grid = 125,139,126,134,125,111,102,113,102,144,131,121,128
The entry just left of 139 is 125
Read off the entry just left of 126.
139

Read these off the matrix that follows.
1) Find the first entry, reading row by row.
2) Find the fifth entry in reading order.
3) Find the smallest entry in the first row.
4) Find the entry in the bottom-right corner.
5) Find the entry directly below the smallest entry.
6) Find the bottom entry of the column that holds the largest entry.
7) Find the largest entry.
8) Find the fifth entry from the end, reading row by row.
[[120 134 122 123 145 120 135 132 120 133 124 130 115 131 134]
 [131 130 102 116 146 108 147 133 104 128 117 126 115 134 130]
 [121 125 121 123 146 122 137 131 111 135 120 128 114 131 130]
 [128 123 100 114 148 110 147 134 103 131 115 128 112 128 132]
 [124 140 102 115 146 105 146 134 108 127 118 130 116 129 135]
 [123 141 122 122 139 118 133 132 124 129 125 130 123 132 133]
 [132 127 112 123 131 121 134 129 119 125 122 127 129 129 128]
 [130 136 123 125 127 119 133 130 128 126 129 128 128 126 131]]
1) 120
2) 145
3) 115
4) 131
5) 102
6) 127
7) 148
8) 129

M =
[[137 125 125 121 115 127 115 115 139 130]
 [125 116 109 122 117 140 115 125 136 134]
 [128 119 111 134 124 135 127 129 134 133]
 [138 118 114 128 116 129 113 123 139 132]
 [122 126 121 129 128 127 130 131 124 128]
 [142 128 125 121 119 126 121 138 121 119]
 [111 143 153 116 146 125 134 130 120 131]
 [118 119 114 120 116 130 114 114 143 138]
 [125 125 114 120 121 130 125 126 125 125]
 [140 126 125 124 118 126 118 127 127 122]
 [135 124 119 127 121 128 126 129 126 124]
 [144 124 120 135 118 132 126 122 134 122]
 [123 122 115 134 133 130 131 138 125 132]]
Indices start at 0.
Read off the entry directly above the smallest entry.
A: 125
Read off the entry at row 0, column 1.
A: 125
The entry at row 2, column 2 is 111
Read off the entry just right of the smallest entry.
A: 122
Read off the bottom entry of the column that holds the largest entry.
A: 115
Read off the entry in the top-left corner.
A: 137
The bottom-left entry: 123
The entry at row 1, column 0 is 125
The entry directly below the largest entry is 114
The entry just left of the smallest entry: 116
The entry in row 2 and column 1: 119
The bottom-right entry: 132
Read off the entry at row 2, column 0.
A: 128
The entry in the top-right corner is 130
The entry just left of the largest entry: 143
The entry just right of the largest entry -> 116
The maximum is 153
